Here is a tiny trained network, its code and every weight. The questions are about switching its units off for an input and a target symbol, where a switched-off unit gives its printed mean instead of its output.

import numpy as np


def w(rows, s, z=0):
    codes = np.array(rows[::2]) - 128.0
    scale = np.full(codes.shape[1], s)
    scale[-1] = z or s
    return codes * scale


def norm(h):
    return h / np.sqrt((h * h).mean(-1, keepdims=True) + 1e-5)


def f(y):
    return np.maximum(y, 0)


def softmax(a):
    e = np.exp(a - a.max(-1, keepdims=True))
    return e / e.sum(-1, keepdims=True)


def log_softmax(a):
    a = a - a.max(-1, keepdims=True)
    return a - np.log(np.exp(a).sum(-1, keepdims=True))


def net(x, mask):
    ids = ['αγδεζηλμξπστψ'.index(c) for c in x.split()]
    T = len(ids)
    res = E[ids] + P[:T]
    u = 0
    for l in range(2):
        q, k, v = (norm(res) @ M[l].T for M in (Q, K, V))
        z = softmax(np.where(np.tri(T) > 0, q @ k.T / 4**0.5, -1e9)) @ v
        res = res + np.where(mask[u], z, O[l][:, -1]) @ O[l][:, :-1]
        u += 1
        y = f(norm(res) @ A[l][:, :-1].T + A[l][:, -1])
        res = res + np.where(mask[u : u + 12], y, B[l][:, -1]) @ B[l][:, :-1]
        u += 12
    return log_softmax(norm(res)[-1] @ U[:, :-1].T + U[:, -1])


Q, K, V, O, A, B = {}, {}, {}, {}, {}, {}
E = w([
[156,88,131,139],'α',
[132,144,136,204],'γ',
[122,136,100,100],'δ',
[120,140,98,103],'ε',
[154,137,137,174],'ζ',
[2,197,83,109],'η',
[105,96,149,185],'λ',
[165,102,117,156],'μ',
[165,99,118,154],'ξ',
[152,139,139,174],'π',
[101,106,113,82],'σ',
[150,144,141,175],'τ',
[113,109,120,82],'ψ',
],0.0016)
P = w([
[104,133,214,137],'0',
[136,139,204,121],'1',
[141,134,173,118],'2',
[148,130,146,110],'3',
[150,136,117,106],'4',
[157,142,94,97],'5',
[166,142,66,83],'6',
[164,144,42,67],'7',
[140,158,15,53],'8',
[137,163,1,70],'9',
],0.00072)
Q[0] = w([
[62,166,241,197],'0.h0',
[151,113,25,118],'0.h0',
[174,146,104,60],'0.h0',
[224,83,5,149],'0.h0',
],0.0025)
K[0] = w([
[4,125,199,127],'0.h0',
[147,127,43,125],'0.h0',
[215,164,112,124],'0.h0',
[164,49,2,100],'0.h0',
],0.0032)
V[0] = w([
[107,9,150,137],'0.h0',
[236,195,62,115],'0.h0',
[206,105,112,63],'0.h0',
[133,21,95,37],'0.h0',
],0.0011)
O[0] = w([
[208,181,146,163,197],'0.h0',
[16,88,255,92,3],'0.h0',
[43,138,221,165,87],'0.h0',
[58,188,173,194,135],'0.h0',
],0.001,0.00034)
A[0] = w([
[79,174,112,143,150],'0.n0',
[75,84,198,96,3],'0.n1',
[77,70,85,192,220],'0.n2',
[130,199,196,136,85],'0.n3',
[41,69,101,194,245],'0.n4',
[132,140,211,128,20],'0.n5',
[68,174,74,2,223],'0.n6',
[199,185,130,85,53],'0.n7',
[198,88,111,115,107],'0.n8',
[204,147,132,99,176],'0.n9',
[84,188,181,163,81],'0.n10',
[184,138,169,97,111],'0.n11',
],0.0017,0.00068)
B[0] = w([
[195,133,105,127,150],'0.n0',
[138,72,160,213,134],'0.n1',
[196,168,164,58,187],'0.n2',
[141,65,120,210,136],'0.n3',
[237,158,143,52,190],'0.n4',
[7,86,180,165,132],'0.n5',
[192,64,167,253,250],'0.n6',
[195,108,56,189,145],'0.n7',
[57,123,100,133,150],'0.n8',
[84,97,82,186,164],'0.n9',
[163,85,168,159,138],'0.n10',
[88,89,108,190,139],'0.n11',
],0.0014,0.0019)
Q[1] = w([
[207,93,100,122],'1.h0',
[203,116,16,150],'1.h0',
[1,151,208,119],'1.h0',
[76,122,125,142],'1.h0',
],0.0092)
K[1] = w([
[111,205,47,82],'1.h0',
[115,189,88,2],'1.h0',
[152,67,188,214],'1.h0',
[221,75,252,141],'1.h0',
],0.0039)
V[1] = w([
[55,130,66,199],'1.h0',
[134,28,45,102],'1.h0',
[141,247,152,190],'1.h0',
[108,111,250,63],'1.h0',
],0.0019)
O[1] = w([
[2,140,122,174,151],'1.h0',
[157,86,204,195,149],'1.h0',
[73,194,95,38,182],'1.h0',
[171,89,74,152,2],'1.h0',
],0.0028,0.00084)
A[1] = w([
[175,88,157,21,113],'1.n0',
[138,117,215,178,142],'1.n1',
[108,172,55,11,30],'1.n2',
[37,17,87,98,10],'1.n3',
[118,62,164,131,73],'1.n4',
[38,131,8,137,122],'1.n5',
[207,68,148,84,174],'1.n6',
[84,141,245,131,132],'1.n7',
[171,196,197,55,205],'1.n8',
[131,154,72,193,183],'1.n9',
[15,81,110,156,178],'1.n10',
[123,45,112,150,87],'1.n11',
],0.0019,0.0011)
B[1] = w([
[85,141,103,145,175],'1.n0',
[110,144,161,103,229],'1.n1',
[195,1,162,74,189],'1.n2',
[130,29,187,227,148],'1.n3',
[122,173,113,107,158],'1.n4',
[105,76,152,159,224],'1.n5',
[95,174,104,126,249],'1.n6',
[177,187,110,39,160],'1.n7',
[85,75,119,151,216],'1.n8',
[108,105,125,77,230],'1.n9',
[100,130,74,190,202],'1.n10',
[120,178,97,98,174],'1.n11',
],0.0029,0.0012)
U = w([
[227,150,2,109,174],'α',
[135,158,171,115,68],'γ',
[124,99,132,117,4],'δ',
[115,76,154,214,161],'ε',
[110,174,196,83,115],'ζ',
[69,139,103,126,74],'η',
[115,45,122,28,212],'λ',
[154,132,158,149,47],'μ',
[144,151,163,125,47],'ξ',
[194,89,189,211,212],'π',
[75,123,101,133,76],'σ',
[64,156,104,124,101],'τ',
[88,180,193,63,151],'ψ',
],0.008,0.0033)

Each question gives the input, a string of symbols that net reads in full, and the target symbol t.
The units are the heads (4 rows each of Q, K, V and O) and the neurons (one row each of A and B). Each row of codes is followed by its name. A weight is (code - 128) times the scale printed after its matrix; where a second scale follows, it is the last column's (O, A, B and U).
mask holds one flag per unit, layer by layer, with each layer's heads first. A switched-off unit (its flag False) gives its mean, the last column of its rows in O or B, instead of its output. The means were averaged over made-up inputs and are rounded, as every weight is.
A unit's drop is (log p(t) with every unit on - log p(t) with that unit switched off) / (log p(t) with every unit on - log p(t) with every unit switched off).
The circuit of an input: a set's keep is (log p(t) with only the set's units on - log p(t) with every unit switched off) / (log p(t) with every unit on - log p(t) with every unit switched off). Starting from the 12 units with the biggest drops (on a tie, the unit counted first), units are removed one at a time, each time the one whose removal leaves the highest keep (on an exact tie, the one counted first), for as long as the keep stays at least 0.8.
circuit, biggest first: the units of the circuit, biggest drop first
top k neurons: the k neurons with the biggest drops, biggest first
k most important neurons of layer l: the k neurons of layer l with the biggest drops, biggest first
input λ λ λ π, target α: top neuron -> [0.n6]
input σ δ σ λ δ, target α: top 3 neurons -> [0.n6, 1.n5, 0.n4]
input η ζ α σ λ λ δ λ, target λ: circuit, biggest first -> [0.n6, 1.h0, 1.n2, 0.n4]
input μ ψ ζ σ μ λ δ η λ μ, target λ: 2 most important neurons of layer 0 -> [0.n6, 0.n2]
input τ λ γ, target α: circuit, biggest first -> [1.h0, 0.n6, 0.h0]
input σ ε λ π, target α: circuit, biggest first -> [1.h0, 0.h0]
input δ σ δ τ τ λ γ, target α: 2 most important neurons of layer 1 -> [1.n5, 1.n1]
input ε τ λ α, target α: circuit, biggest first -> [1.h0, 1.n6]
input ζ δ λ σ ζ ε λ, target ψ: top 3 neurons -> [0.n6, 1.n6, 1.n2]
input λ ε ε ζ λ σ, target α: top 4 neurons -> [0.n6, 1.n5, 1.n8, 1.n9]
input λ δ ξ σ λ ψ, target α: top 3 neurons -> [0.n6, 0.n4, 0.n2]
input ψ ζ ζ λ ξ, target α: 3 most important neurons of layer 0 -> [0.n4, 0.n2, 0.n6]
input σ ε λ μ, target α: 2 most important neurons of layer 1 -> [1.n5, 1.n8]
input δ δ ψ η ε ψ σ ε ε ψ, target ε: 2 most important neurons of layer 0 -> [0.n6, 0.n4]
input λ δ λ ε, target α: circuit, biggest first -> [0.n6, 1.n5]
input α λ ζ, target α: circuit, biggest first -> [1.h0, 0.n6]
input δ λ τ, target α: circuit, biggest first -> [1.h0]
input ψ ε σ σ λ λ δ λ σ λ, target π: 2 most important neurons of layer 0 -> [0.n4, 0.n2]
input ζ ε ζ ξ ε δ λ λ, target α: top 4 neurons -> [0.n4, 0.n6, 0.n2, 1.n6]
input λ δ δ ψ λ σ ε, target π: circuit, biggest first -> [1.h0]
input ψ ψ λ λ ζ λ ψ, target α: 3 most important neurons of layer 0 -> [0.n6, 0.n2, 0.n7]
input σ λ η λ, target λ: top 2 neurons -> [1.n2, 0.n4]
